Rows lie near named flat spaces through zero. A row that begins with a name and a colon came from that space; any other row is followed by the name of its block's space that it lies nearest.
mifdedi: [  1   5  11 -14  -5  29  -4  16  25  -2 -29  25 -11  34  -8  12  13 -13
  -9 -46  -9 -12  -1 -11]
penidzupa: [ -9  15  -3  -3  15   2 -30  19 -27  14   7 -17   8 -22  11  -1 -40   8
  12  40  38 -17   3 -48]
bopbuko: [-65  -2  12 -36  -3  -4 -11   8   6  43   4  -2  -2  -4 -44 -48  -4 -38
 -18  19  21   9  13 -21]
gisetnosuz: [-16  -2   0  -3  15  12 -36  20 -30  20 -32  16   1  24 -29 -40 -10   6
 -11  -4  20  -2  28   5]
kuzumdukun: [-25 -11  -4  19 -12   2 -36  26 -18  12  11  -8  -3 -10  -6  -5 -14  18
 -18  -8  18   7  15   9]
bopbuko: [-26   1 100  -2 -21   8 -36  59  11 -26  51  -6   6 -18 -11  11   4 -11
 -48 -40 -35  31 -19   2]
mifdedi: [ 11  -6   5   0  10   1   0  -2 -17 -15  32  -8  11  -3  10  -1  -2   3
   9  -1   6  -4  -9   6]
penidzupa: [ 21   8  -9  45  13   6 -25  -3  -6  20  -7 -12  10 -11  14 -23  -4   8
  -2  -9   0 -32   5  11]
bopbuko: [-18 -31 -58 -19 -14 -17  29 -24  -7  13 -38   5  11  30 -22   4  25  -5
   8   3  -1 -13  -5  31]
kuzumdukun: [ 10  10  -7  22 -15   5  -4   6  21  -1 -19   3 -17  -8  16  29  -4  16
  -5 -11  -8   2   5  -7]
gisetnosuz: [ -8  23  63  12   1   8 -27  23  23  13  10  -6   3 -20  -7 -23   0 -22
 -29 -13 -24  -1  -5 -14]
penidzupa: [-16   0  -8  17  10   2 -35  12 -24  26  20 -23  14 -20   3 -26 -21   1
  -1  13  29 -24   4 -12]
mifdedi: [-22   3  14 -15 -17 -14   7   7  12  -2 -16   8 -14  -5 -16  10  -2   1
 -13  18 -10  35   8  -5]
mifdedi: [-39 -16 -29 -49  -1   3  -6  16 -25  11  -7  -3  14  19 -16  12 -14 -12
  14  19  40 -23 -10 -36]
kuzumdukun: [ -3 -46 -40 -29   3  16   8   0 -36 -19   0  18  17  61 -17   2  25   2
  12 -46  16 -20  -7  42]
kuzumdukun: [  5   5  13  11 -26  10  15   0  51  -7 -23  22 -28  12  -3  21  25  -3
 -22 -46 -36  22   6  17]
desofuv: [ 33   7   3  13  12   9  10 -16  13  -4 -10   3   8  11  11  -6  17  -8
   6 -21 -21 -24 -11  11]
penidzupa: [-12  -7  -3  -3  -3  -2   9 -12   7   7   2  10 -13   6 -17 -24  10  -5
  -8  -6   0  23  18  21]
bopbuko: [ -3  12  25   2 -12  25 -29  42   7 -20  24   6 -25 -10  20  41 -28  20
  -8 -21  19  19   7 -38]
kuzumdukun: [  8  18   1  11 -14 -15 -10  21  -1 -10 -20 -19   7 -31  28  60 -26  23
   6  37  -6 -11 -20 -40]
desofuv: [ 25   9  -6 -29  16  21  33 -22  23 -11   4  13  -3  23  13  10  12 -25
  26 -16   3 -23 -17 -25]
gisetnosuz: [ -9  13   6  30 -20   0  -7   0  36  18   1   0 -29 -25   4  -1  -3   4
 -20  -9  -8  24  19   0]
gisetnosuz: [-27  12  27  46 -27  27 -45  32  53  39  19 -12 -18 -26   4  -9   2 -17
 -43 -62  -8 -17   4 -10]
bopbuko: [  5  12 -32 -13   3  18  -5   9  -5  -5 -10  12 -27   4  20  33 -35  23
  24  16  45   4  18 -49]
bopbuko: [-41  -9 -23  22 -21  15 -30  14  26  52   0 -16   0  -8  -9 -15   5 -21
 -23 -37  14 -38   0  -5]
penidzupa: [ -9  29  43 -19  11 -18   6  -2  12   9   4 -11   4 -32  -6 -16 -15 -22
  -1  54  -9  13  -6 -40]
penidzupa: [ 42  52  65  50   9 -19 -21  11  27  13 -63 -19  29 -38  16   1   2  -6
 -22  27 -74 -35 -27 -17]
penidzupa: [ 15  -4  -7 -19 -14   8   5  25  -6 -38 -28  12   2  24  16  73  -4  22
  11 -12  -6  -8 -21 -19]
desofuv: [ -4 -18 -10 -35  20  16  20 -21  -5   2  36   2  15  28 -10 -30  19 -36
  18 -22  18 -26 -15   5]
gisetnosuz: [-35  -6 -37  -6 -18 -11 -10   8 -14  15 -31  16 -33   0 -20   2 -24  31
  -5  30  33  46  45  -3]
kuzumdukun: [ 27  16 -47  48  24  20 -28 -12 -15  25   3  -6 -18 -15  31 -23 -33  29
  21   6  49 -22  35 -15]
desofuv: [-22  15  50  -6  -3 -19 -12  16   8  14  -5 -16  20 -25 -17 -15   0 -23
 -22  27 -27  -1 -17 -15]
mifdedi: [-58 -13 -21 -30 -23 -20  -3  12  -7  25 -36   5  -8   5 -38  -1  -7  -1
 -14  32  16  24  16  -7]
bopbuko: [-45 -17  35 -10 -11 -18  -2   0   9  25  13  -8  18  -3 -45 -52  30 -38
 -35  -8 -29  11  -6  37]
desofuv: [-10   6  -3 -14   2  17 -13  17  -1   0  23  -4  -9  -7  14  18 -24   0
  10   2  34  -8  -1 -43]
penidzupa: [-27  -7  10  -5  -6  -5 -32  35 -24   6  15 -27  28 -17   1  16 -18  -1
  -6  14  13 -27 -23 -24]
gisetnosuz: [ 17   6 -13  63  13   4 -44   4 -33  10  10   3 -26 -22  10 -41 -31  53
  -9   5  29  36  59  31]
desofuv: [-15   6 -31   7  -1   3  29 -46  48  43  38 -13 -20 -24   6 -35   9 -37
   9  -1  18 -10   6 -12]
desofuv: [ 10  21 -16  -8 -10  -3  39 -28  48   4 -18  11 -31  -9  12  23   1  -7
  13  16  -6  16   5 -28]
kuzumdukun: [-13 -12 -26  10 -27  -4  -5  12   4   0 -13  -4  -5  -2   6  38  -1  17
  -6  -9   1  -1  -3   4]
gisetnosuz: [ 21  21  10  49 -14 -12  12 -21  39   0  23  -7 -32 -46  26   4  -4  16
 -10   6 -20  39  17  11]
bopbuko: [ 13  13  33  25   6   7 -21  13   9   5  16 -19  20 -19  15  -5   2 -12
 -11 -16 -19 -32 -22  -7]
gisetnosuz: [  0   9  18   5  24   5 -31  11 -30  13 -31  17  -1  14 -26 -52 -11   9
 -11  11   8  13  34  10]
kuzumdukun: [-27  -9  30 -18 -14 -12   2  13   4  -4   8  -1   7  -1 -22  -1  12 -14
 -20  -1 -20  18 -10  10]
bopbuko: [-21  -6 -27   9 -12   9 -13   4  12  29  -9  -7   0   1  -2  -1   1  -9
  -5 -16  14 -28  -1  -7]
kuzumdukun: [ 14   9 -52  22 -16  -7  22 -24  29  12 -23  -7 -18 -17  28  38  -5  13
  17  14   4 -12   0 -17]
mifdedi: [  9  51  38 -23 -15  -5  46 -18  83  -3 -35  22 -46 -19   5  31   1 -23
  -2  27 -36  42   3 -57]
penidzupa: [  1  12  18  25   7  -8 -13  -5   6  23   0 -15  11 -22  -3 -33   2 -11
 -12   9 -15 -12   0   6]
mifdedi: [  2  28 -17   5  -4 -24   4  -4   9  18 -36 -22   6 -37  20  33 -27   5
  16  67   2 -21 -14 -54]
gisetnosuz: [  6  -9 -48   7   3  -9   8 -18 -25  -1 -22  14 -19  10  -3  -6 -11  33
  14  22  24  27  35  20]
desofuv: [ 20  15 -28 -13  -1  15  32 -22  34  -7  -6  15 -31   6  23  31  -5  -1
  25  -1  14   3   5 -33]
mifdedi: [-45 -17 -10 -51 -10   3   2  15  -9   5  -7  12  -3  24 -30   4  -3 -14
  -1   5  25   9   3 -18]
desofuv: [ -9 -20 -53 -30   8   5  67 -73  37  25  36   8 -16  20 -12 -45  37 -49
  26 -15  18  -3   5  20]
mifdedi: [-40 -13 -51   4 -14  -6 -28  15 -17  46 -63  -3  10  13 -25  -6  -7   6
 -10  10  21 -32  12  -2]
[ -6  25   4 -35   5  17  22 -10  41   9  22  -2 -16 -12  16  17 -13 -34
  21  12  21 -14 -14 -71] : desofuv
[ 16  24   8  26  -9  -2 -21  23   5  -6 -19 -10  -5 -28  29  45 -27  27
  -1  18  -4  -6  -5 -34] : kuzumdukun
[-19 -24 -20 -23 -28   4   7  17  -4 -21 -36  34 -23  41 -23  34  11  22
 -11 -27  -1  37  18  24] : penidzupa
[  8   7 -41  38 -22   8   5 -14  38  17 -20   5 -34 -10  19  21   0  17
  -3 -20   2   3  20   2] : kuzumdukun
[  2  11  41 -30   0 -11  47 -28  45  -6  -1  13  -4   5 -19 -16  33 -42
  -6   1 -45  22 -14   5] : kuzumdukun
[ 21  -4 -56  24   7 -11  14 -34 -19   2 -31  20 -31   8   0 -18  -9  42
  16  24  20  39  50  35] : gisetnosuz
[-17  15  21   0  -9 -26  -3   8   6   8   5 -23   7 -41   4  12 -17  -3
  -6  48  -8   8 -12 -28] : kuzumdukun
[ 29  20  21  38  10  20 -40  28  -4  -3   0 -12  11 -14  30  15 -18  15
  -4 -19  -2 -35 -10 -21] : desofuv
[  9  -4   9  13   2  -8   5 -10   1   0   2  -6  14  -2  -2 -13  16  -6
  -6  -7 -23  -7  -9  26] : bopbuko
[ 24  27  27  58 -19 -30  -7   1  22  -2 -36  -8 -10 -43  15  18  -4  31
 -24  25 -52  30   9  18] : mifdedi
[-44  -5  -7 -17 -30 -41  25 -13  14  13 -21   4 -22 -19 -32  -1   1   2
 -16  49 -11  62  21  12] : desofuv
[ 21  14  14  33  19  -3  -2 -23  12  20  25 -23  17 -27  14 -39   7 -20
   1   3 -14 -29 -11   7] : penidzupa
[ 25  14 -21  50   1   2 -24   2   5  23 -47 -11  11  -8  18   4  -2  15
  -4  -7 -13 -43  -2   3] : mifdedi
[ -6   0 -13   5   2   3   9 -19  16  18  19  -7  -5  -8   2 -20   6 -16
   3  -5   8  -8   2   0] : desofuv
[ 21 -14 -78  12   0   9   6 -14 -18  -1 -19  -2   0  16  27  35  -9  27
  32  -4  33 -36  -1  -2] : kuzumdukun
[-27 -22  32 -42  -1 -11   6  13 -21 -15  16   0  26  18 -31 -11  17 -22
 -11   0 -14   9 -20  17] : kuzumdukun
[-41 -18   0 -16  -7  -7  -1  -1  -5  16  28  -3  -4  -3 -27 -32   4 -15
 -13   3  15  22  12  14] : penidzupa
[  8  -8 -11  44   4 -15   9 -39   4  18  24  -3 -13 -18  -8 -60  17   5
 -11  -4 -10  31  31  63] : mifdedi
[ -9  -4  17   3  -2   0 -34  36 -32 -12  -2  -4  11  -2  -2  13 -18  21
 -10   4   6   3   0  -3] : desofuv
[ -9   4  -1  12   6   0 -24  10 -15  17   5 -14   9 -14   2 -14 -15   2
  -2  12  15 -15   2 -11] : penidzupa
[ 11   9  23  21  -5 -11  21 -25  29  -4  15   9 -25 -17  -4 -26  15   0
 -14  -3 -28  49  22  33] : mifdedi
[ 22   1 -36 -11  -8  -8  34 -17  12 -15 -28  -2   5   7  23  54   5   6
  26  14  -8 -22 -25 -17] : kuzumdukun
[-29   6   7 -42   0   7   5   8   9   5  27  -4  -7  -8  -2  10 -18 -23
  10  19  30   2  -8 -53] : desofuv
[-25  -1  -9  20 -15 -59   6 -16 -21  12   7 -28   0 -57  -8 -10 -20  25
  -7  85  -4  51  16  18] : mifdedi
[-15 -15   3  -6  -3 -14   3  -3 -14   2  -2   0  10   6 -22 -20  12  -3
  -9   5  -9  12   2  29] : desofuv
[-27 -26  20  10 -18 -38 -27  30 -52 -12 -32   1  19   3 -39  -9   3  35
 -34  22 -27  43  14  61] : desofuv
[-20  -7  24  -7 -17  -1  10   0  27   3   4  12 -12   8 -24 -15  24 -18
 -25 -28 -24  27   6  25] : kuzumdukun
[ 12   8  34  29 -10 -13  -4   4  22   4 -27  -8  19  -9  -4  -2  25 -10
 -25 -16 -57 -14 -20  26] : penidzupa

Rows lie near named flat spaces through zero. A row that begins with a name and a colon came from that space; any other row is followed by the name of its block's space that it lies nearest.
zun_bobu: [-39   9 -33  31   4  18  14 -15  -6   9   5  60   8  26  43   0   1   2
  15  21  17 -13  31 -14]
safas_lozo: [ 11   6  -6   1  14  -8 -10   2  -1  -6 -22   9 -11  -5   9   7  13  -1
   9   3 -11  29  -3 -11]
rop_taru: [-29   1   6  57  38  34  51 -22  59 -27  42  61 -13  20  17  31  15 -22
  -4 -18   4 -42 -13 -49]
zun_bobu: [ 24  -8   7   5  -7   0   7   0 -21  23 -16  11 -17  -6  -6 -12  23   5
  30  11  10  13 -30  -3]
gopep_zorat: [ -2  -6 -63  32  24  15  33 -20  53 -19  -7  90 -15 -14  66  70  64 -18
  -4 -39   5 -43  10 -11]
gopep_zorat: [ 12  -1  19  10  30 -32  -7 -24 -12  -4  12  16 -15  18 -24 -13   2   3
  22  10 -12   8 -33 -32]
rop_taru: [  7  25  37 -31  -8   2   9  25  -2  26 -14 -23  -5  -2  -6 -13 -16 -20
  -1  -1   9  29  -3  -1]
zun_bobu: [ 10   8   3   4   2   9  44  -7  16  30   4  54 -19   5  21  15  28 -25
  13 -14  20 -26 -23 -20]
gopep_zorat: [  6 -23  12  27 -12  47  10  25  40 -28  -1 -52 -12 -43 -23  21  32   3
  -9 -27  14  11 -13  23]
safas_lozo: [-11   1   9  14  14   6  12  -4   7  -2   8  14  -1   5   4   0   2  -2
  10   0  11  -2  -3  -3]
safas_lozo: [-49 -15 -10  51 -19  49  -6   4   5 -18  25 -31  11   0 -12 -13  -2  22
   2  16  30   3  31  15]
gopep_zorat: [-13 -19  -4  26 -28  67  27  29  22 -15  -6 -19  13 -20  14   9  -4   7
 -18  -2   2 -14   8  20]
zun_bobu: [ 24 -22  -3  34  -9  34   8  13 -11  -1 -35   4 -20 -20   2  -4  33  17
  30  18  -4  31 -33  -6]
rop_taru: [ -3 -27 -10  12 -11  30  -6  19  36 -36   3 -53   9 -45 -11  28  23  11
 -21 -34  14  -8  14  52]
gopep_zorat: [ 40   5 -22 -57 -51 -25 -14   5 -25  34 -13 -18  -3   0  -8  -5 -13 -10
 -35  -2 -33 -20  -4  -9]
safas_lozo: [ -6  12  27 -20  -2 -19   0  -3 -10  26  19 -16   1   5 -21 -17  -5  -8
  11  -5  33  -1   0  16]
zun_bobu: [ 24 -12  13  10  -8  26  20  14  30  -7  -4 -17 -20 -27 -14  19  28 -10
  -7 -24  -1   0 -30  -4]
rop_taru: [-18 -25 -18  59  -2  55  19   4  42 -27  11  -2 -12 -27   3  28  48   7
   5 -19  28  -7   1  11]
zun_bobu: [ 43 -27 -11 -23  -6 -22  -4  -6 -11 -15 -10   2  10  -6  -4   7 -14  11
 -21  -5 -50 -38 -30   4]
safas_lozo: [ 23   7  64  -1  67  -8   3  24  19 -37 -39 -14  -8 -23  -4   7  -1  -3
  26  -9 -16  67 -36   4]
rop_taru: [ 18  -1 -23 -42 -49 -14 -15   8 -18  33  -5 -30   2 -16  -8  -1   9  -3
 -17 -12  13 -15  14  30]
safas_lozo: [-19  -2  17  24 -29  35  10   7 -35  27   5  -7   3  21 -11 -46 -23  14
  22  45  16  11  -4 -11]
safas_lozo: [ 18   9 -24 -36 -22 -14   0   0  -4  12  -7  14   6  10  17   9 -20 -13
 -36  -3 -37 -29   7 -18]
gopep_zorat: [-21  -5  15  24  29  23  -5  18  38 -41  -4 -35   3 -32  -3  21  19   5
   5 -23  25  34  16  36]
rop_taru: [ 32  11  51 -14  18  -2  54   5 -22  45 -23  62 -10  16  21 -19  -7 -18
  42  16   5  -3 -57 -19]
rop_taru: [-26 -15 -34  39  -3  15 -11 -14  -4 -11  10  12   3   1   7   1  20  20
  14  11  20  -5  21   9]
rop_taru: [ -4 -14   6  20  23   9  27 -10  14 -14  10  35   7   3  15  11   3   2
  10  -7   4 -32 -15   5]
gopep_zorat: [ 27 -23  35  -6 -65  34  -4  27 -51  20  -5 -69   6   9 -53 -62 -55  24
 -13  49 -39   6 -39 -16]
safas_lozo: [-10 -13  12  22 -14  22  18  -3 -16  14  15   5   4  11  -9 -23  -7  10
  17  19  17 -15 -13   1]
gopep_zorat: [ 32  -5  -8   7 -33 -23 -12 -26 -69  55  -3  25 -30  30 -30 -49  13  14
  40  51  -7  10 -45 -50]
zun_bobu: [ 18   8  13 -28   5 -26  10  -7  -3  18   5  15  -2   6  -2   1  -4 -14
  -1 -10  -2 -18 -16  -4]
zun_bobu: [ 10 -10  -6  25  -1  11  -1   2 -41  20 -36  27 -10  -1  13 -23  21  22
  52  37  13  37 -18   1]
gopep_zorat: [-11  29   0 -41 -25 -42 -27  -7 -44  61   7 -16  -4  13 -16 -32   3  -6
  23  11  51  23  27  20]
safas_lozo: [-17   6  -7  24   8  15  -8   3   2  -9  -8   1  -5   1   7  -1   8   5
  11  12   5  30  14 -10]
gopep_zorat: [ 16  -2  16  -5  22 -19  -6  -4  29 -20  12 -22 -15 -18 -26  21  22 -10
  -7 -33  -1   3 -18   1]
zun_bobu: [ 34   2  -8 -36  21 -42  29 -22 -29  27 -20  93  12  27  48   3 -20  -9
  11   9 -32 -51 -28 -13]
zun_bobu: [ 28 -27   9   8   4  19   9  20   4 -14 -32 -12  -1 -38   4  11  25  14
  18 -10   3  13 -26  37]
safas_lozo: [ 25  12  -3 -49 -40  -1  -4  22 -25  17 -25 -16  13  15   9 -17 -55  -7
 -43  21 -60  -6   2 -24]
rop_taru: [-10 -22 -22  54  -3  26   0  -7 -39  13 -23  35  -7  -1  17 -21  35  33
  62  41  32  27  -8  11]
rop_taru: [-36  26 -26  -2   3 -26 -27 -27   2  -5  36   8   4  39  -3  -3 -24  -9
 -28   8 -14 -10  41 -41]
[ 18   9  56 -12  64 -33  35 -11  21   1   5  41  -9  -1   2  13  12 -22
  32 -28  18  -6 -44   3] : safas_lozo
[  4  19 -32  -1  -3 -16  12 -23 -15  36  -4  71 -17  27  32   3  16 -15
  12  13  -2 -14   0 -42] : safas_lozo
[  0  -4 -15  -6 -30  28   9  20  31   5  -1 -30  -6 -35   2  28  33 -11
 -18 -35  30  -8  17  34] : gopep_zorat
[-68   4 -41  56 -46  53  17 -19 -17  31  44  35   7  44  16 -28  -9   8
   5  42  39 -33  44 -28] : safas_lozo
[ 37  -3  -1 -23  -2 -28   4 -13  22   1  15  -1 -20  -8 -21  24  21 -20
 -23 -34 -19 -30 -30 -19] : gopep_zorat
[ 66  24  70 -75  15 -65  21   1 -20  61 -12   6 -25  -4 -28 -14   7 -35
  28 -23  14   7 -66   0] : zun_bobu
[-40   0 -20  26 -25  17 -14 -10  11   1  41 -29  -3   4 -23  -3  14   3
  -9  -4  37  -7  34   3] : zun_bobu
[-37  -3 -21  32 -50  34   9 -12 -36  42  28  14   2  32  -3 -39  -8  13
  15  42  33 -21  18 -15] : safas_lozo
[ -9  22 -22 -20  -9 -25   7 -21  -4  34  19  40  -4  23  16   5   4 -21
  -7  -6  14 -31  17 -18] : safas_lozo
[ -5 -13   1  33  12  22   7   2   7 -15  -6   7  -5  -8   4   3  16  10
  18   5   7  11  -9   1] : rop_taru
[-11  11   4 -28   2 -23 -46  15  18 -22   3 -78   6 -28 -29  11   4  -1
 -21 -29  16  37  37  41] : safas_lozo
[-18  10 -14  22  29  18  -6   9  33 -42 -17   9   1  -5  28  27   0  -3
 -15  -4 -25  28  23 -18] : safas_lozo
[ 28 -28 -29  -2  -2 -15  10 -23  13 -14  14  29   0  -6   4  28  17   1
 -19 -24 -25 -64 -23  -1] : rop_taru
[-28  -5  19  35   2  53  57  10  27  15  13  29   1 -10  23  10  25 -10
  26 -13  62 -22  -2  26] : rop_taru
[  3  16  60 -27  38 -60 -19 -20 -12  -1  35 -28  -1  23 -54 -29 -32  -7
   9  -1  -1  11 -24 -13] : gopep_zorat
[ 25 -15   8  12   3  20  -3  19   0 -20 -33 -17  -7 -21  -3   1   6  12
   6   8 -26  31 -24  -2] : zun_bobu
[-20 -20   9  50  32  22  16 -10  26 -29  18  13  -2 -11  -1  14  28  11
  25 -11  29  -6 -10  16] : safas_lozo
[-59 -12 -14  42 -26  53   7   1  16 -17  43 -24  23  10  -5  -8 -20  14
 -21   9  24 -31  41  13] : safas_lozo
[-25   6  -8  42  11  55  25  16  39 -23 -12  20  -6  -6  33  23  13  -8
  -3  -1   1  18  14 -19] : zun_bobu
[-16   5  33  23  77 -16   9 -19  32 -62  21  32  12  29   4  11 -42  -4
 -11   0 -50  -8 -16 -44] : rop_taru
